In the rows, 128 means zero.
[108 129 149 147 117 168 100 114 160 103 124 173 118 120  78 147 124 189
 131 153 114 118 121 125 166 123 101 148 162 137  80 125 134 137  99 160
 151 113 131 129 155 106 130 117  99  93 114 157 148 144 136 107 109]
<133>
[108 108 104 146 119 153 160 144 111 128 127 142 106 147 108 116 103 130
 169 120 143 114  72 143 111 127 151 168  96 103 136 123 124 137 170 114
 169 107 117 136 102 117 124 126 133 144 122 138 133 144 139 130 112]
<74>
[127 133  79 157 120 178 116 141  96 123 163 165 124 103 109  85 125 169
 138 115 121  57  60 113 133 112 148 207 121 106 147  74 109 137 126 164
 118 125  95 121 135  93 139 128 123 157  78 142 195 129 164 179 149]
<75>
[121 134 110 119 141 178 113 139 171  95 176 149 105  87  58  74 126 186
 118 139 113  47 102  90 167  94 166 199 154 107 112 101 133 106 128 129
 119 133 126 166 176  76 138 106 110 147 141 150 229 137 142 194 129]
<135>
[118  84  72 151 112 145 157 138  59 138 139 116 126 175 183  85  96 126
 158  96 170 140  54 130  84 158 147 124 108 128 162 122 115 143 152 122
 129 125  73 102  72 135 116 168 119 173 107  96 103 136 144 147 172]
<123>
[150 139 167 122 147 124  95 114 133 173  84 146 168 105 158 176 147 110
 124 144  82 162 144 179 136 117  94  87 126 127 117 105 148 147 115 158
 113 129 130  77 157 145 119 108 123  88 100 120  81 125 145  49 121]
<166>
[102  97 144 152 101 169 154 116 100  91 156 105  82 176 122  85 101 161
 153 110 186 142  95  87  99 180 142 107 164 146  92 178 144 123 128 108
 124 110  89 137  85 111 110 165 114 164 156 114  98 149 108 139 138]
<123>
[115 109 104 128 110 200 132 135  95 117 128 117 142 154 143  55 119 140
 133 107 138 102  39 104  78 152 175 142 137 120 110 109 157 138 136 131
  95 137  79 101 110  96 122 159 139 187 121 108 144 163 154 115 159]
<133>
[154 151 110 152 129 136  51 114 141 120 171 175  96  45  86 121 159 195
 140 152  67  71 118 173 185  91  80 211 136 139 126  70 110 139  88 188
 147 108 140 158 195 100 129  88  89 100  76 192 177  96 162 183 123]
<163>
[112 113 160 143 119 140 141 123 130 126 110 133 133 147 134 155 115 123
 137 129 146 176 125 125 125 141 113  86 151 140  98 156 133 137 121 127
 140 127 117 101 110 143 124 153 117  99 133 108  86 145 116  78 112]
<86>
[132 104 109 148 108 104 114 127  83 133 148 111  90 134 159 107 119 136
 154 120 137 142  95 170 118 163  99 122 115 144 146 136 112 131 115 126
 149 108 112 137 100 142 121 141 106 145 135 131  80  98 135 161 142]
<135>
[121 114 138 101 140 226 149 152 112 125 108 175 189 173 149 102 104  88
 127  98 131  97  79 100  90 124 202 135 119  96 117  95 152 150 175 129
  78 151  87 101 106 110 111 148 159 168  80  77 157 198 135  67 134]
<74>
[142 112 105 156 112 111  96 122  84 103 162 110  71 116 139 111 128 167
 150 116 115 117  98 163 135 151  91 156 122 143 144 130 110 133 114 146
 145  97 109 166 121 126 119 120 109 143 113 158 129  83 141 186 133]
<134>
[113 126 171 114 147 171 153 131 149 174  54 151 186 142 139 155 124  88
 132 142 118 157 101 149  95 116 151  94 119 102 101 122 168 148 164 133
 135 144 124  77 134 122 117 117 157 106 119  99  84 185 134  14 101]
<74>
[121  88 175  88 133 178 157 135 142 126 129 119 147 143 141 102 103 126
 113 120 139 145  94  91  86 156 175  61 148 120 112 123 165 123 148  95
  98 145 103 111 108 123 121 142 137 150 146  86 109 164 108  94 138]
<146>
[115 105 139 124 124 158 148 145 135 106 151 147 110 124 103 102 117 147
 118 124 131 110 100  94 118 127 162 127 139 113 129 112 137 111 141 113
 131 126 124 145 131 123 123 120 120 138 160 122 180 134 123 157 129]
<56>
[142 112 168 154 145 129  87 123 112 111 150 127 101 122 123 130 116 120
 132 126 106 114 147 169 156 143  84 133 124 135 125 143 131 153 119 148
 133  95 148 185 145 142 117 115 129 110 123 164 116 102 112 145 102]
<134>
[125 101 105 152 143 162 122 133  97 129 149 157 132 143 124 118 107 100
 144 115 131  94 113 147 143 129 135 160 116 120 140 121 118 157 147 139
 125 104 128 148 112 137 126 137 127 131  85 137 131 127 131 148 125]
<163>
[140 114 156 144 125 117  86 114 102 118 163  99  66 110 126 101 141 172
 146 137 112 135 120 171 125 158  70 125 139 148 121 137 129 126  99 149
 135 108 129 166 157 128 116 124 112 133 145 156  97 102 125 166 127]
<123>
[120 101 121 154 131 178 116 125  99  83 172 131  97 148 103  69  99 130
 153 106 134  78  99 119 135 144 148 172 120 122 117 124 127 145 138 122
 112  80 119 183 106 117 124 149 119 179 113 154 164 115 125 180 134]
<166>
[140 127 122 144 158 141 104 132 118 138 139 185 123 105 110 158 115 124
 142 132  91  91 124 169 161 105  90 184 111 123 141  99 101 151 132 159
 145 113 149 158 168 133 121  99 129  87  87 162 132 127 136 130 108]
<146>
[121 119 151 125 112 163 115 136  97 123 129 100 125 137 151  83 133 140
 133 124 130 131  70 136  91 151 149 114 137 130 115 114 161 132 124 139
 107 134  88 109 121 112 124 145 137 164 139 113 118 146 143 117 145]
<133>
[121  92 138 133 119 159 150 138 126  89 163 119  93 138  94  79 106 161
 136 123 139 111  99 100 115 161 155 129 140 118 134 137 134 109 140 109
 123 115 118 165 101 123 127 132 110 153 165 123 163 126 112 191 127]
<98>
[133 118 114 132 120 155 103 124 107 134 135 131 139 121 148  91 128 135
 130 126 127 110  77 135 116 136 147 133 133 125 119 112 142 129 123 128
 110 128  91 101 128 111 129 142 115 159 114 116 125 138 152 133 150]
<135>
[133 110 152 133 158 132 117 141 101 167  94 170 177 143 168 174 111  72
 123 133 105 153 155 173 135 140 101  94 105 121 136 104 129 166 129 141
 126 126 135 108 123 162 109 119 136  91  91 111  68 135 119  49 114]
<18>
[141 134 119 151 123 149  97 123 103 103 172 126  91  93  97  93 140 175
 143 118 107  77  91 148 144 119 120 192 135 128 124 111 110 120 117 151
 126 112  99 156 158 104 132 127 110 146 111 152 174 110 149 174 129]
<86>
[123 127 171 110 146 173 119 129 179 122 146 137 135  90  89 125 138 164
 113 148  99 102 139 109 146 106 153 130 159 116 104 110 160 110 114 149
 120 143 130 140 170 105 138 106 115 114 142 134 176 148 125 140 112]
<163>
[126 107 230  94 129 162 117 124 175 100 148  93  94 118 107  86 132 160
 107 138 118 148 137 109 107 159 140  62 175 143  95 138 181 112 116 109
 107 129 137 163 151 115 115 139 131 152 208 119 120 136  91 136 100]
<74>
[120  96 113 135 120 127 147 153 118 104 174 143  90 126  88 108 105 173
 137 125 126 109 116 120 136 139 137 144 125 124 153 101 108 115 136 110
 161 102 126 179 110 137 114 116 101 131 147 141 154 105 124 206 127]
<18>
[136 120 170 145 115 137  93 121 103 104 173  95  69 116 121  79 139 175
 143 124 121 125 116 156 119 167  96 130 151 146 115 133 142 119 103 150
 121 109 109 160 156 118 116 131 113 151 150 148 115 111 126 162 134]
<123>
[116 131 102 166 133 117 138 130 130 140 118 167 111 115  98 165 126 131
 171 150 116 116 114 177 146 100 100 182  95 104 135 113 104 137 146 150
 188 101 137 135 148 139 126  90 122  75  93 176 132 125 154 123 112]
<123>
[ 97 115 125 139 136 109 162 138 124 178  58 141 171 163 152 195 114  69
 168 147 135 188 102 186 102 119 122  99  86  96 132 122 130 159 170 129
 175 127 129  75  99 164 127 113 149  72 103 121  67 149 144  30 115]
<133>
[128 100 115 153 139 172 125 134 104 112 144 155 140 154 127 113  94  97
 143 110 129 102 102 132 137 124 140 161 111 111 139 113 123 158 150 132
 108 108 108 147 110 126 123 144 132 150  85 133 142 137 128 139 130]
<166>
[131 123  94 168 123  91 114 129  76 159 134 137 106 116 153 151 120 139
 159 119 128 142 106 184 132 132  83 141 101 132 157 111  93 145 114 155
 164 105 121 128 114 158 124 125 110 114  89 140 104  87 148 151 130]
<75>
[136 118 160 121 159 179 126 138 126 152  97 177 179 136 151 153 110  80
 123 130 103 128 119 152 122 119 126 119 125 118 118 103 141 161 142 145
 101 141 119 104 144 131 119 125 152 106  75 116 102 165 133  46 119]
<146>
[106 112  93 172  88 137 134 126 102  72 171 125  51 153  85  92  94 183
 165 120 165 106  79 100 141 158 125 166 138 141 114 161 103 122 123 115
 152  82 114 180  85 126 126 160  88 147 139 156 154 116 120 209 130]
<98>
[130 112 189 106 154 188 120 128 122 125 109 122 165 148 162 120 118  85
 111 127 123 141 122 133 101 144 147  89 136 125  97 131 169 141 133 119
  82 143 119 108 132 138 118 146 158 136 126 102  86 171 115  54 122]
<146>
[119  97 143 152 140 138 146 138  74 143 113 136 146 176 167 126  94  62
 146 108 146 150 112 157 110 168 128 102 102 120 149 150 126 150 165 114
 116 110 123 129  80 170 117 153 147 137 115  98  80 132 111 100 124]
<98>
[137 132 114 131 123 203 120 142 103 127 127 160 160 122 131  77 129 133
 115 119 120  80  59 102 117 111 180 166 131 108 117  87 149 136 131 156
  85 147  74  84 150  83 129 130 135 167 106 114 177 167 167 104 150]
<56>
[118 135 158 134 145 160 126 128 141 130  96 146 143 114 112 141 137 130
 139 156 101 125 102 150 125 103 124 144 128  95 100 125 163 138 138 159
 145 139 135 120 148 107 125  86 147  99 115 149 135 154 140  63 102]
<134>
[118  94 175  97 140 160 175 133 133 146 106 106 150 164 161 137 111 106
 115 122 155 177 130 107  77 157 151  37 143 122 117 150 159 120 151  95
 109 150 106 100 107 155 116 143 137 133 163  73  88 171 107  86 135]
<123>
[122  98 144 153 132 153 124 132  97 111 145 145 119 154 135 106 102 100
 130 107 131 132 110 147 120 155 120 131 113 122 139 131 127 145 142 125
 123 109 114 154 121 138 116 138 136 144 128 123 115 129 110 124 122]
<56>
[123 134 181 145 138 155 113 122 151 121 128 130 110 113  89 115 141 148
 152 158 111 123 118 158 127 128 114 148 138 112  80 135 164 126 126 151
 140 119 127 141 171 107 118  94 137 106 133 162 122 147 133  86 108]
<123>
[133 116 188 132 155 152 107 130 123 128 127 131 136 117 122 130 126 103
 122 127 102 127 142 168 142 134 106 121 139 126 110 130 143 142 128 143
 112 121 140 151 160 137 118 122 136 109 122 130 108 131 117  85  95]
<86>
[111 134 115 149 129 128 138 131 138 140 113 170 118 113  93 174 127 129
 169 141 108 113  94 174 137  94 124 179  94  97 136 105 111 145 156 143
 188 106 133 134 143 128 131  97 125  89  99 160 142 133 148 111  98]
<74>
[114 116  94 151 128 103 163 127 115 171  68 185 183 147 162 229 100  97
 156 138 139 176 137 152 145 105  96  99 106 119 143 128 100 165 135 148
 173 133 125  75  89 164 121 116 112  54  74 115  82 143 138  50 119]
<134>
[118 129 139 163 113 108 120 120 122 111 124 139 107 131 123 177 116 149
 143 137 137 155 150 134 159 130  93 117 134 146 110 149 113 133 105 135
 162 100 129 126 106 146 125 132  94  87 118 144 107 115 126 132 117]
<134>
[121  92 167 102 130 168 148 127 153 125 138 112 144 138 139 107 113 122
 126 136 145 155 128 104 100 146 155  74 150 123 109 132 162 120 135 118
 116 147 121 123 110 136 122 139 127 142 150  98 111 155 105 121 127]
<163>
[135 122 163 120 130 162  96 121 108 124 139 110 122 115 153  84 141 156
 125 134 116 133 108 140 108 152 124 110 149 136  97 118 161 125 115 148
  96 134 106 113 156 113 111 139 128 148 129 115 109 143 132 105 142]
<123>
[143 139 117 138 126 158  83 123 124 134 149 144 129  83 122 116 147 155
 135 143  97  88 104 154 149 106 118 173 132 130 118  95 129 134 101 178
 127 133 113 123 168 106 134 115 116 125  96 153 148 127 158 142 132]
<163>
[115  89 117 153 124 129 158 129 103 157  89 142 139 164 154 143 108  94
 166 133 145 170  93 169 102 137 119 114  96 106 130 151 130 155 164 126
 172 120 116 101  92 147 117 114 138 112 116 125  74 134 127  74 118]
<56>
[117  91 185 130 128 183 128 137 100 112 136 117 130 170 152  74 104  92
 125 104 146 139 103 126  93 174 146  90 136 122 109 149 164 146 149 119
  90 121 111 141 115 136 111 157 154 164 155 105  99 158 101  93 120]
<56>
[101  99 145 121 127 200 177 142 103 132  92 119 165 182 159  90 102  93
 142 114 158 153  62  99  64 142 191  95 125  90 107 142 180 155 185 108
 112 147  85  89  78 113 117 143 168 166 120  88 102 197 123  57 137]
<134>
[107  80 108 160  91 125 163 121  84 108 136 110  99 185 160 128  82 130
 160  98 186 173 101 112 107 177 116  90 130 145 130 175 115 143 136  97
 152  98  92 124  40 148 107 163 102 141 129 107  70 127 111 142 136]
<134>
[117 135 208 153 130 102  89 105 148 139 110 127 122 118 135 182 138 136
 126 155 128 193 172 156 151 157  72  63 161 146  86 158 146 136  89 153
 131 107 157 108 132 154 124 135 114  63 140 130  57 112 104  66  97]
<75>
[141 142 103 134 142 138 104 143 105 162 112 174 157 101 135 154 140 141
 125 136  83 104 108 157 145 105 115 163 112 118 148  69 108 147 113 169
 129 132 110  98 156 117 120 103 115  99  87 134 133 132 167 105 132]
<18>
[134 140 147 140 127 149  90 116 110 121 154 124 107  97 129  98 144 163
 128 138 119 106 100 140 124 133 117 142 132 127 114 101 131 133 107 150
 112 110 117 127 149 118 129 136 123 145 105 140 138 120 143 153 133]
<75>
[108 117 154 134 140 134 150 133 134 157  70 151 155 146 141 158 124  95
 161 164 119 171 105 173 111 134 114 112 112  96 113 142 146 148 165 137
 147 126 138  96 114 142 121 108 148  91 107 124  83 160 129  38 102]
<98>
[109 123 126 150 125 160 145 146 113 107 145 131 105 144  85 100 119 158
 164 128 127 105  75 136 116 127 149 184 108 101 130 116 126 138 150 135
 160 112 109 155 118 110 123 112 133 131 122 156 141 146 140 147 120]
<18>
[105 132  96 160 132 163 129 140 118 111 147 165 102 114  71 107 125 166
 165 143 111  75  76 141 142  97 146 222 102  91 131  86 110 138 150 143
 167  97 110 159 137  96 130  96 124 128  92 175 177 137 157 164 119]
<18>
[114 108 130 167 117 120 124 124 116  96 150 111  55 129  84 111 121 165
 184 140 123 135 102 170 128 141  98 163 114 115 124 149 124 128 139 128
 181  75 137 186 117 127 122 107 120 122 140 181 119  94 127 167 102]
<166>
[117 122 139 139 136 120 146 132 126 141 106 140 107 126 115 153 123 123
 165 149 120 151 106 173 109 127 105 134 106 108 128 135 121 135 153 131
 179 108 139 131 125 138 124 102 142  90 123 148  83 128 132  95 105]
<146>
[126 128 119 153 136 155  99 138 122 106 163 165 105 115  90 105 114 132
 146 125 106  65 105 146 161 119 128 201 119 114 129 106 108 140 133 132
 132  97 129 171 157 124 124 122 119 129  97 168 167 125 142 167 124]
<135>
[109 102  82 125 131 207 184 155 104 136  90 168 169 175 145 109 100 100
 168 123 146 123  30 105  74 112 194 162  96  83 120  99 137 150 194 123
 123 154  72  68  65 106 126 128 161 145  62  96 134 196 154  78 154]
<146>
[107 115 142 154 111 141 129 133 112 112 144 143 102 149 108 131 112 175
 146 128 139 144 119 115 138 150 117 125 150 139 109 136 125 130 109 137
 146 110 120 142 102 130 116 143  95 114 140 132 107 131 118 133 126]
<18>
[104 152 139 189 120  97  87 112 157 105 162 162  60  89  64 179 144 203
 154 157 106 112 156 161 195 108  51 179 145 145 108 125  88 124  85 165
 181  82 157 175 166 126 138 111  94  64  96 198 157  83 126 187  95]
<75>
[112 100 190  88 137 177 151 133 157 147 111 113 175 143 149 111 126 107
  98 132 134 158 138  97  93 146 171  39 159 117 102 137 188 122 132 117
  97 159 117  94 119 129 128 145 138 139 162  73 104 173 101  72 129]
<163>
[124 112 167 125 132 116 128 131 142 121 137 138  98 117 104 137 123 157
 133 148 113 134 137 130 145 146 113 106 139 132 127 133 133 118 124 125
 140 114 153 159 135 150 128 110 109 112 152 138 134 116 111 163 110]
<98>
[139 150  85 139 142 137  94 131 117 143 127 186 119  77 118 150 139 156
 142 141  77  80  94 157 157  89 101 207 116 126 137  74  99 141 112 167
 147 127 125 121 174 116 129  96 116 109  66 161 153 115 168 146 132]
<146>
[129 108 103 133 116 170 127 134  95 132 124 128 150 145 156  89 117 130
 129 113 135 122  57 125  96 136 159 134 121 122 135 104 149 146 139 130
 114 136  85  93 112 118 122 144 132 160 114 108 131 153 153 119 154]
<133>
[105 126  87 166 103 134 118 119 130  93 159 177  77 127  69 147 111 193
 169 128 125 101 117 121 185 114 105 190 134 132 115 127  89 138 109 147
 168  77 131 163 119 117 128 126  79 107 108 180 156 107 142 174 120]
<166>
[119 104 171 114 141 121 133 123 158 148 102 134 144 135 128 175 125 121
 119 144 115 164 152 146 126 129 118  71 127 128 128 118 138 137 123 114
 147 125 138 120 134 159 127 110 117  91 144 122 104 134 120 108 115]
<133>
[147 109 229 118 157 111  79 103 159 120 118  94 126 126 146 166 136 110
 119 154  86 189 168 172 137 164  87  65 140 132  95 147 166 132  98 151
  93 114 162 153 163 148 114 124 127  86 152 136  62 120  99  58  96]
<166>
[130 109 104 113 132 146 138 137  87 171  96 142 170 137 192 146 118 101
 141 121 127 153  80 150  95 126 137 106 110 122 138 106 124 153 146 131
 118 147  93  63 102 135 118 141 135 125  82  89  74 152 148  73 151]
<146>
[129 131 173 116 140 128 105 123 184 116 162 136  99  82  79 138 143 165
 122 150  90 115 168 143 161 117 104 129 148 128 117 120 138 109 102 153
 145 120 157 171 180 132 134  96 110  95 150 158 151 112 121 167  95]
<163>
[124 105 119 143 113 146 115 140  76 115 164 107  96 138 137  66 122 166
 145 111 131 121  72 141 106 164 129 139 136 134 139 106 132 132 124 133
 123 115  90 136 108 118 108 143 116 166 137 122 115 114 136 161 145]
<18>
[108 108  85 160 111 163 151 136 108  95 156 138  66 135  73  86 107 170
 180 119 141  83  61 135 121 122 147 211 101 107 136 123 109 127 152 116
 183  91 115 183 113 109 122 115 120 159 129 164 171 123 146 187 114]
<74>
[118  93 175  97 137 161 141 137 146 108 138  98 112 141 119  93 116 145
 116 126 130 145 115 102 102 150 155  81 149 132 107 133 158 117 132  96
 114 132 116 142 116 125 123 137 129 149 170 108 123 143 106 143 133]
<146>
[133 137 178 111 150 125 111 138 164 125 137 154 118  89  80 150 147 163
 115 158  80 121 165 133 151 111 118 126 139 116 118  91 134 117 104 141
 140 123 155 158 175 136 122  85 110  89 145 147 153 124 129 140 107]
<18>
[106 104 179 154 120  95 134 115 113 148 112 115 127 167 168 170 110 113
 145 132 171 221 145 142 116 175  90  37 139 145 106 173 132 145 116 116
 142 105 138  99  72 172 117 165 116  96 132  97  35 122  98  75 120]
<75>
[111  97  98 161 102  93 160 118 103 155 108 161 121 162 152 192  94 108
 167 121 155 188 147 154 140 145  76  97 115 143 144 160  90 151 119 148
 188 105 132 113  66 180 114 140  93  79 101 119  50 124 119 109 116]
<163>
[126 122 120 143 107 156 102 136 102 109 158 114  90 120 128  60 128 160
 139 122 127  98  69 130 111 150 140 153 143 127 122 119 135 119 121 134
 115 117  91 143 132  98 126 145 119 172 131 134 141 126 141 169 148]
<135>
[126 134 151 140 130  94 128 120 146 180  67 187 162 128 147 252 119 101
 137 153 117 193 186 177 158 116  72  76 119 140 120 128 114 145 106 155
 172 121 147  83 134 162 123 114  97  41 112 117  52 129 127  35  90]
<74>
[146 114 174 129 122 117  99 115 100 128 135  81 115 119 179 113 137 125
 123 131 119 165 116 157 104 166 106  70 132 141 118 139 160 132 109 132
 108 118 113 117 124 138 113 139 125 133 145 114  71 111 124 106 133]
<134>
[109 126 183 146 106 152 103 108 145  89 168 113  71 128  93 101 130 179
 141 133 136 141 138 113 141 160 107 111 173 152  80 165 155 118  88 148
 132 104 132 160 133 114 126 149 106 124 170 148 110 131 105 137 106]
<163>
[124 133 173 128 142 139 125 126 158 159  77 149 145 118 122 176 140 110
 143 160 102 160 134 176 120 113 110 112 115 108 108 122 149 144 141 145
 157 126 144 109 163 122 123  97 144  79 120 136  84 153 132  44  85]
<74>
[112 125 130 151 103 136 113 119 142 105 137 161  88 120  92 154 107 167
 149 136 132 129 121 130 159 136  98 144 146 145 106 128 113 132 110 141
 166  95 133 147 130 119 121 134  86 104 130 153 122 117 124 139 101]
<74>
[127  85 102 136 147  91 162 125 126 174 112 170 139 127 141 190  97 121
 145 131 124 156 158 159 146 117  88 104  97 128 166 114  88 134 140 131
 190 121 145 127 110 172 119  95  94  84 103 123 107 103 123 149 128]
<123>
[123 139 153 151 133 115 109 122 155 117 133 152  82  92  70 152 142 153
 156 158  92 120 125 183 148 114  91 170 119 117 117 120 131 131 127 144
 182  89 155 162 170 120 125  91 118  87 136 177 132 110 136 132  78]
<74>
[147 141 128 132 133 145 104 122 116 138 112 146 153 103 148 134 132 133
 126 137  93 118 103 147 131 107 116 144 123 120 126  97 136 141 115 171
 125 137 101 104 152 120 120 111 124 121  91 133 136 132 157 110 133]
<134>
[133 124 167 161 138  99  74 122 124 113 168 139  70 114  93 130 126 139
 146 141  96 114 156 196 179 147  59 151 132 144 127 140 116 134 107 143
 149  82 170 201 170 151 122 113 112  95 129 183 101  80 116 162  97]
<135>
[135 129 164 138 114 141  69 120 107  84 194  91  47 105  91  55 151 210
 134 128  98 104 110 146 137 166  92 152 160 153 104 125 146 120  87 156
 120  98 123 194 167 105 112 126 108 152 170 166 130  96 123 193 124]
<18>
[110 102 106 170 105 108 143 116 107 119 137 148  92 155 121 159  93 146
 178 115 151 161 119 134 143 140  99 131 129 135 136 152  97 146 128 124
 170  84 119 138  74 148 113 144  84 110 118 142  97 105 121 146 124]
<166>
[128 104 169 124 151 149 121 130 119 144 111 132 148 146 159 135 109  80
 131 125 118 150 131 160 115 151 103  97 127 129 122 136 145 155 136 131
 108 126 133 133 133 147 114 134 149 114 116 117  67 148 107  69 114]
<146>
[ 91  93 108 169 114 122 158 120  92 144 115 140 119 171 154 162  86 124
 168 115 178 177 110 127 121 153 100 103 128 133 129 156  98 157 131 123
 165 105 122 111  56 159 117 160 104 114 102 115  80 124 113 119 126]
<75>
[134 110 186 118 157 159 121 126 130 166  77 156 188 145 171 178 115  55
 114 127 113 158 150 172 123 135 119  71 125 124 116 128 159 163 142 134
 104 138 139 100 136 160 111 133 147 100 111  97  66 159 112  21  96]
<74>
[125 111 100 147  98 170 118 134  83  83 183 116  76 127 115  33 119 169
 139 100 139  82  61 112 108 156 150 174 134 132 119 116 129 123 128 127
 113 106  77 147 122  93 119 151 113 203 141 132 179 121 139 193 153]
<56>
[107  95  54 143 115 137 169 139 113 121 170 153 107 131 106 110  94 149
 157 100 153  98  94 108 130 120 153 167 103 115 179 117  88 122 158 113
 180 104 120 167  88 145 132 125 105 140 120 131 168 114 135 224 137]
<163>
[114 122 174 136 121 182 138 129 129  90 139  90  96 144 101  71 124 157
 157 132 136 119  74 120  94 144 153 137 142 108  90 150 177 123 153 130
 129 122 109 151 126 101 119 118 155 147 153 151 138 151 127 116 112]
<134>
[137 115 195  88 129 178 116 128 124 131 112 105 152 131 185  93 142 118
 104 136 126 152 109 116  73 163 154  59 164 132  94 124 180 132 119 128
  64 157  94  77 133 106 119 158 153 162 139  83  81 173 116  52 143]
<146>
